Each row has a hidden trait or not; one of two labels after the row says which. A new part has a new trait and new labels.
[  0 -14  15  -4  -4  -4   4  12  -4  -2 -27   4 -25   0  -1   7   6   1
   3   1  -7  -2   7   8  -1   9   6  -3  13   3  -2   2  -2 -21   0   2
  -3   2   0   0  -7] -> <57>
[ -2   5  12 -17   3  -1   7  -3  -6  12 -31   0 -11  -6  -1   4  13  -1
 -14   6 -11   1   5   5  -5  20   9  -8  12   1   0   0  -1  23   3  -2
  -5   7  -2  -2 -33] -> <57>
[ -1 -13  15  -6  -5  -2  13  -5  -5  -2 -21   3 -30   0  -1   7   1   0
   7   0  -3  -2  15  11  -1  12   9  -4  13   1  -2   3  -2   6   0   0
  -3   8  -1   0 -10] -> <57>
[  4 -27  21  -2   0   4   5 -12   4   1 -13   4  25   1   3  -9   2   2
  13   4  -2   9  -7  17  -5  -1  16  -2  14   4  -6   1   2 -27   5   3
   1  20   0  -2 -16] -> <56>
[ -2 -12  16  -2   7   1  16  -2   6   6 -35 -13 -37   6   0   9   8   5
  -1   4  -5  -4   2   4   4  25  21  -1  13  -5 -11   6   1  43   4   8
  -5   6  -2   0 -44] -> <56>
[ -2  -3  13   1  -5   0  -7  -1   1 -19  -1  -6 -23   3   0   5  -3   3
  14  -3  -3 -12   7  -8   5   5   4   0   9  -3  -6   3   1 -28  -1   9
   0   7  -2   2  -6] -> <57>
[  -4    7   29  -16    1   -4    0   -2   -4    0  -24    5  -26    4
   -1    2    6    3   -2    0    0    0    2    6   -4    9    6    0
   13    3  -13   -1   -1 -100    4   -7  -10    4   -2    1  -17] -> <56>
[ -2   8   6 -11   3  -7   7   3  -4   5 -22  -3 -37   4  -2  11   5   0
 -14  -5  -6  -3   8  -8   2  13   6   0  12  -3  -5   1  -3 -31   0  -3
  -8  -1  -1   1 -22] -> <56>
[  8 -11   7  -9  -2  -2  -3   3  -6  -5 -11   8  23  -3   1   1   3  -4
 -15  -9  -8  -3  -2  -5  -3  -5   8  -5  11   1   5  -3  -1 -55   0  -2
  -1  16  -1   1 -22] -> <56>
[  3 -16  13   1  -5   6  -7   1  -1 -10  12   6  25  -4   3 -12   3   1
  11   7   1   0  -1  11  -6  -8   0  -5  10   5   2  -2   1   6   3   1
   4  13   0  -1   5] -> <56>
[  4 -16  10  -1   1   3   1  -3   2  -4  -9  -1  15  -3   2  -1   5   1
  -1   1  -4  -4  -1   4  -1   4  11  -5  11   1   0   1   2  20   2   7
   1  12  -1   1 -24] -> <56>
[  4  -5   0  -6   6  -4   9  -3   0   7 -26  -6  -3   3   0  12  -1  -2
 -14  -9  -9  -5   0 -10   4   9  18  -2  12  -6   0   2   0  -9   0   4
  -4   9  -2   1 -37] -> <56>
[ -11   40   15  -25    6  -13    0   -2   -8   10  -14    1  -65   10
   -4   10   -4    2   -8   -6    0   -5    1  -19    0   10   -4   10
    9   -3  -21    1   -4 -100    2  -20  -15  -16   -1   -1    6] -> <56>
[  6 -11  19  -6   7   1  11  -6   2  -7 -32  -7   2  -1   0  11   7   2
 -16  -3  -5 -19 -11   1   3  12  21  -7  10  -3  -9   2   1 -38   1  11
  -3   7  -1   6 -47] -> <56>
[ -3   1   2  -6   3  -4  14   0  -2   3 -14  -9 -59   5  -2  16   7   0
  -9  -2  -3 -10  19  -9   5  19   9  -2  11  -7   0   3  -3  69   2  -2
  -6  -2  -1   0 -23] -> <56>
[  0  -3  12  -7 -15  -1   0  -8 -10 -22   5  13 -36  -8  -1  -2  20  -1
  -7   1   1  -1  37  14  -4   5 -11 -11  11   4  18  -3  -6 100   0  -2
  -1   8  -2   3   4] -> <56>
[ -3  24   3 -20   4 -12   3   8  -8   8 -39  -2 -38   4  -4  19   6  -3
 -36 -15 -12  -1   8 -19   5  17   6   0  14  -5  -3   1  -4 -71  -3  -3
  -9  -3  -2   3 -37] -> <56>
[  3  10  -8  -5   7   2  -1   1  -3  18  -1   0  28  -7   1  -3   4  -3
 -13   8  -1   2 -13   2  -5  -1  -3  -3   9   2  -4  -5   0  13   4 -12
   0  -5   0  -3  -1] -> <57>
[ -4   1  14  -7  -9  -2  -3   1  -4  -4   3   9 -21   0   0  -7   7   1
   6   5   2  10  16  10  -4   2  -8  -1  13   5   2  -2  -2   7   2  -6
  -2   5  -1  -2   9] -> <56>

Next part:
[-19  -3  -3  17   7 -28 -22  -5  -9  -1   8 -31  -3  11  -9 -14 -11  19
  -6 -13  -7  14   3 -23  -5 -22   3   8   4  30  -4   3  23   0   9   3
  -2  15  14  -7  10  -3   3   0  24  22  15  27  24  10   0  -7 -47  -6
  -3 -37 -21   4  -4  -6   7  29  54   5  62  -3  10  28  -9  24 -10  -7
   0  61   1  11   3  17] -> H
[ 45  14   5  -5 -12  -2  -2 -16 -14 -15  -1  13  -8  -7   0   4 -31 -10
 -16   3   5 -25 -22  21   1   0 -13 -24 -12  37  -7  -7 -16  -6 -58  -7
   1  12  14   0  -2  10  -3   6  -6 -45 -14 -17   2   7 -57  17  -4  -9
 -20  -4  32 -13  -1   1  -4 -31 -24  -6 -46   7  -7 -35  13  -7  -6  -3
   6  46  -6  -9  -9 -27] -> Q
[ 17   1   0   4   2   0  -1 -23  -2  -5  18 -37  19  -8  -5   8  -4   3
   0 -11  -1 -11 -24 -13  -4 -20   1 -12  19  40  -4   6  21   3  -4  -5
  -1   6 -11  -6  23   2   2  11 -15 -14  -5 -36  -4 -10 -32  -5 -52   2
   5  16 -15  -3  17  -8 -13 -18 -18  -8  -4   1  -6 -15  13 -20  10  -6
   3 -18 -18 -22   5 -31] -> H
[   5    2   -5  -12   20   -7  -12  -23  -11    5   11  -13   -2    2
   -6   -9  -11   21  -31    2   -8   20    1  -25   -7  -19    2   12
  -17   30   -3    1   24    6  -24   -1   -5    3   13    1   18   -3
    2   27    6    7 -100   10    8   22    9   -7  -37   -3   -5  -34
    1    2  -27   -6    6   18   33    3   25   -1   17    2   -4   19
   -6   -5    4   62   -5    6   -3   13] -> H
[ -28   -7   -3    5    4   -8  -14    0   18   -4   11  -59    1   14
   -1    8    3    5   13  -24   -3  -10   -3  -71    0  -45   18   -3
   38   32   29   13    5   16   61    5   -4   15  -42   -9    9  -10
   -4   -4  -14   54   -1    4    1  -17   17   -8 -100   -1   12  -16
  -31    8   45   -8   -5  -20   37    4   57  -17   -1   31  -10    6
   -4   12    5   -9  -10   -7   -1    2] -> H
[ 28  -1   2  -6   8 -13 -13 -25 -15  -1  13  -6  10   0 -11 -11 -21  25
 -23  -2  -7   4 -19   5 -11  -4  -4   4 -38  34 -31  -4  24 -12 -42  -2
   1   9  31   0  18   9   2  -4  12 -31  21  -6  11  16 -38   0 -16   1
  -6 -28   5   0 -36  -3   0  34  14  -5   3  14  -2  -9  13 -12  -2 -33
   0  44  -9   0   3 -23] -> H
[  5  -2  -1 -17  11  -9 -12 -28 -18  -2  14 -13   1  -2 -10  -9 -19  27
 -26   0  -7  15 -20  -9  -4 -12  -4   6 -28  33 -19  -3  21  -1 -27  -2
  -2   3  23   0  18   5   0  12   8 -12  15   4  17  23 -18  -5 -31  -6
  -3 -17  -5  -3 -31  -3  -3  17   7   0  13   5  13  -5   4   2  -8 -12
   2  51  -6   2   2 -12] -> H
[ 39   2   3   9  20  -5 -10 -33 -16   3   7  10   9   1 -10  -9 -14  15
 -33  15  -9   6  -7 -20 -12   3 -10   7 -43  24 -19  -3  15  -8 -63  -6
  -1  -1  29   5  13   7  -1  37   8 -34 -36  -1   3  20  21  -5 -12  -2
  -9 -24  21  -6 -49   0  -4  11   0  -3  -5  12   4 -24  10  -8  -9 -36
  -1  35  -8  13  -2   0] -> H
[ 39  11  -3   1  15  -6   0  -4   5 -16  -1   4 -15   2   8   2 -18 -25
 -12   1  -3  -1   5 -38   4   0   0 -12   7  28  18  -4 -41  13 -19  -7
  -3   9 -12   1  -5  -4   0  52 -11   7  31   0 -25  18 -11  14 -49 -18
 -13   1  22 -12  11   1  -2 -72 -16   6 -16  -9  16 -31  -6  29  -2  29
  10  66  -2  -3   6  21] -> Q
[ 53  15  -2  -2   6   2   7 -14  -3 -16   2   6 -15  -2   9   3 -14 -19
 -21   3   0  -4   1  -2   7   2   6 -15   4  33  23  -6 -32   6 -48  -7
  -4   5  -3   4  -8  -5   0  53 -15   6  17 -14 -35  23 -20  14 -13 -24
 -19  -5  34 -18   8  -1  -6 -60 -27   0 -26  -8  16 -27  -4  21  -9  35
   9  72   1 -13  -4  12] -> Q
[ -3  -3  -1   6  -2   9   8 -11   6  11  -1  14  15   0  13  -5 -18  18
 -13   0   8  -9 -13   1   1  17  -2  25  -7  30 -29   3   1 -21 -31  -5
   1   2  -8   6   7  -4   4  32 -17 -31  14 -26 -32  12   8   7  -7  12
  -6  13  23   0 -19   3  -7   5 -57  -3  19  -3  -2   2  14   0   1  11
  -7  15   1 -23  -2 -10] -> H
[ 12  -4  12   2  -7 -10 -34 -18   8   0   2  -3  24  10 -10  10 -13  11
  42  -5   0 -32 -26 -45 -21  -3 -17 -19  10  26 -16  12  -9  -6  20   0
   7  11  11  -5  25  11  -1 -22  -6 -35  -7 -16  31 -39 -15   1 -57   7
   6  -9 -17   8   7 -12   8  10  37  -7  20  18 -38  -1  24 -40  11 -36
  -9 -64 -25   2   2 -37] -> H
